Below is a small trained network, with its code and all its weights. Each question gives an input and a class and asks what happens when units are switched off, that is, made to give their printed mean instead of their output.

import numpy as np


def w(rows, s, z=0):
    codes = np.array(rows[::2]) - 128.0
    scale = np.full(codes.shape[1], s)
    scale[-1] = z or s
    return codes * scale


def norm(h):
    return h / np.sqrt((h * h).mean(-1, keepdims=True) + 1e-5)


def f(y):
    return y / 2 * (1 + np.tanh(0.7978845608 * (y + 0.044715 * y**3)))


def log_softmax(a):
    a = a - a.max(-1, keepdims=True)
    return a - np.log(np.exp(a).sum(-1, keepdims=True))


def net(x, mask):
    res = np.array(x, float).reshape(1, 3) / 4 @ E
    u = 0
    for l in range(3):
        y = f(norm(res) @ A[l][:, :-1].T + A[l][:, -1])
        res = res + np.where(mask[u : u + 8], y, B[l][:, -1]) @ B[l][:, :-1]
        u += 8
    return log_softmax(norm(res)[-1] @ U[:, :-1].T + U[:, -1])


A, B = {}, {}
E = w([
[95,184,115,82,228,158,3,166,134],'x0',
[16,175,223,36,61,128,126,97,104],'x1',
[100,60,202,151,208,222,193,160,122],'x2',
],0.00035)
A[0] = w([
[120,110,127,95,118,107,151,126,198,131],'0.n1',
[220,33,4,208,203,155,96,144,79,86],'0.n2',
[134,104,106,132,137,133,131,115,58,46],'0.n3',
[59,74,162,41,55,165,123,94,20,119],'0.n4',
[175,112,199,219,68,138,229,37,31,123],'0.n5',
[182,60,46,172,173,140,114,121,66,49],'0.n6',
[134,139,115,116,129,118,105,145,134,248],'0.n7',
[110,89,169,143,137,179,148,180,110,212],'0.n8',
],0.0012,0.0015)
B[0] = w([
[127,144,119,122,116,122,102,119,110,131],'0.n1',
[141,222,198,146,128,74,157,149,215,175],'0.n2',
[65,136,170,93,166,163,101,222,175,63],'0.n3',
[149,178,128,177,166,92,154,126,195,161],'0.n4',
[101,81,52,22,117,72,118,171,195,168],'0.n5',
[104,209,215,133,142,99,145,187,207,92],'0.n6',
[254,120,55,182,49,36,203,6,132,254],'0.n7',
[216,169,82,134,92,88,137,42,121,218],'0.n8',
],0.001,0.00085)
A[1] = w([
[4,153,217,44,63,132,129,108,76,63],'1.n1',
[86,48,204,136,186,220,177,187,133,37],'1.n2',
[104,182,118,90,215,162,16,173,117,42],'1.n3',
[90,120,130,100,98,106,120,133,92,29],'1.n4',
[102,178,117,100,213,161,18,176,127,39],'1.n5',
[133,99,84,165,176,155,119,201,139,10],'1.n6',
[91,46,212,134,190,226,183,175,140,49],'1.n7',
[115,147,113,100,101,104,94,163,143,85],'1.n8',
],0.0021,0.0012)
B[1] = w([
[248,168,129,235,193,93,163,186,222,231],'1.n1',
[166,164,57,137,63,82,69,72,96,42],'1.n2',
[111,49,114,102,56,92,228,131,154,119],'1.n3',
[167,121,81,164,152,129,129,131,132,41],'1.n4',
[115,60,119,114,59,75,226,125,155,104],'1.n5',
[164,178,128,176,106,69,134,115,156,1],'1.n6',
[157,174,59,121,59,89,59,72,94,73],'1.n7',
[160,136,112,156,135,140,139,78,85,76],'1.n8',
],0.0015,0.00052)
A[2] = w([
[107,76,178,170,160,162,208,197,208,62],'2.n1',
[13,115,234,80,232,253,90,165,85,9],'2.n2',
[166,163,151,196,199,135,141,174,200,87],'2.n3',
[125,177,98,112,110,121,33,88,63,101],'2.n4',
[95,28,127,104,77,129,196,143,129,75],'2.n5',
[86,157,153,105,73,112,119,116,124,98],'2.n6',
[95,43,139,115,83,135,193,138,117,74],'2.n7',
[36,75,113,84,96,179,91,100,56,63],'2.n8',
],0.0029,0.0014)
B[2] = w([
[174,127,68,189,63,165,76,58,59,214],'2.n1',
[177,48,156,21,180,184,203,184,72,116],'2.n2',
[154,200,202,127,105,17,249,125,243,254],'2.n3',
[158,20,8,144,34,211,59,56,83,160],'2.n4',
[40,83,81,32,199,75,75,192,204,182],'2.n5',
[208,111,100,196,190,144,153,139,153,107],'2.n6',
[91,107,70,53,178,82,72,178,193,160],'2.n7',
[181,205,166,199,93,69,182,107,157,126],'2.n8',
],0.0017)
U = w([
[254,254,254,254,93,2,254,93,254,252],'0',
[2,2,2,2,251,2,3,251,254,245],'1',
[251,31,3,252,2,251,2,2,3,234],'2',
[250,3,254,3,253,254,253,252,2,173],'3',
[2,186,254,254,254,254,2,254,2,2],'4',
[2,186,254,254,254,254,2,254,2,2],'5',
[2,186,254,254,254,254,2,254,2,2],'6',
],0.0037)

Each question gives the input, the list of numbers given to net, and the class t.
The units are the neurons (one row each of A and B). Each row of codes is followed by its name. A weight is (code - 128) times the scale printed after its matrix; where a second scale follows, it is the last column's (A, B and U).
mask holds one flag per neuron, layer by layer. A switched-off neuron (its flag False) gives its mean, the last column of its row in B, instead of its output. The means were averaged over made-up inputs and are rounded, as every weight is.
A unit's drop is (log p(t) with every unit on - log p(t) with that unit switched off) / (log p(t) with every unit on - log p(t) with every unit switched off).
The circuit of an input: a set's keep is (log p(t) with only the set's units on - log p(t) with every unit switched off) / (log p(t) with every unit on - log p(t) with every unit switched off). Starting from the 12 units with the biggest drops (on a tie, the unit counted first), units are removed one at a time, each time the one whose removal leaves the highest keep (on an exact tie, the one counted first), for as long as the keep stays at least 0.8.
units of the circuit, in order: the units of the circuit, biggest drop first
top k neurons: the k neurons with the biggest drops, biggest first
top k neurons in layer l: the k neurons of layer l with the biggest drops, biggest first
drop of u: that unit's drop, to one decimal
input [4,-6,1], class 0: units of the circuit, in order -> (2.n3)
input [-7,0,8], class 2: units of the circuit, in order -> (1.n7; 2.n3)
input [-6,2,6], class 1: top 2 neurons in layer 0 -> (0.n5; 0.n8)
input [-4,-3,0], class 1: units of the circuit, in order -> (1.n1; 2.n5)
input [-4,5,7], class 2: top 2 neurons -> (1.n7; 1.n2)
input [-5,3,-5], class 1: top 2 neurons -> (1.n7; 1.n2)
input [-6,4,-7], class 2: top 3 neurons in layer 1 -> (1.n3; 1.n5; 1.n8)
input [3,0,-1], class 3: top 3 neurons -> (2.n2; 0.n7; 0.n5)
input [3,2,-1], class 3: top 2 neurons -> (2.n2; 0.n7)
input [5,-7,8], class 2: top 3 neurons -> (1.n2; 1.n7; 1.n1)
input [-5,6,-8], class 2: top 3 neurons -> (1.n3; 2.n3; 1.n5)
input [-4,0,0], class 1: top 2 neurons -> (0.n5; 2.n5)
input [-8,-1,-7], class 1: top 2 neurons -> (1.n7; 1.n2)
input [6,-7,2], class 0: top 2 neurons -> (0.n2; 2.n3)
input [2,7,6], class 0: units of the circuit, in order -> (1.n1)
input [4,6,6], class 0: top 2 neurons -> (1.n1; 0.n8)
input [-8,-6,8], class 1: top 2 neurons -> (1.n1; 0.n5)
input [1,-2,-2], class 3: top 2 neurons -> (1.n1; 2.n2)
input [7,7,4], class 0: top 2 neurons -> (1.n1; 0.n5)
input [-8,-5,0], class 1: top neuron -> (1.n1)
input [1,-7,8], class 2: top 2 neurons in layer 0 -> (0.n4; 0.n7)
input [-5,0,-5], class 1: top 2 neurons in layer 1 -> (1.n7; 1.n2)
input [1,-2,-3], class 3: drop of 1.n1 -> 0.8
input [4,0,-8], class 2: drop of 2.n4 -> 0.1
input [6,-6,8], class 2: drop of 1.n2 -> 1.7
input [-3,0,-3], class 3: drop of 1.n3 -> 1.0
input [-8,-6,7], class 1: top neuron in layer 0 -> (0.n5)
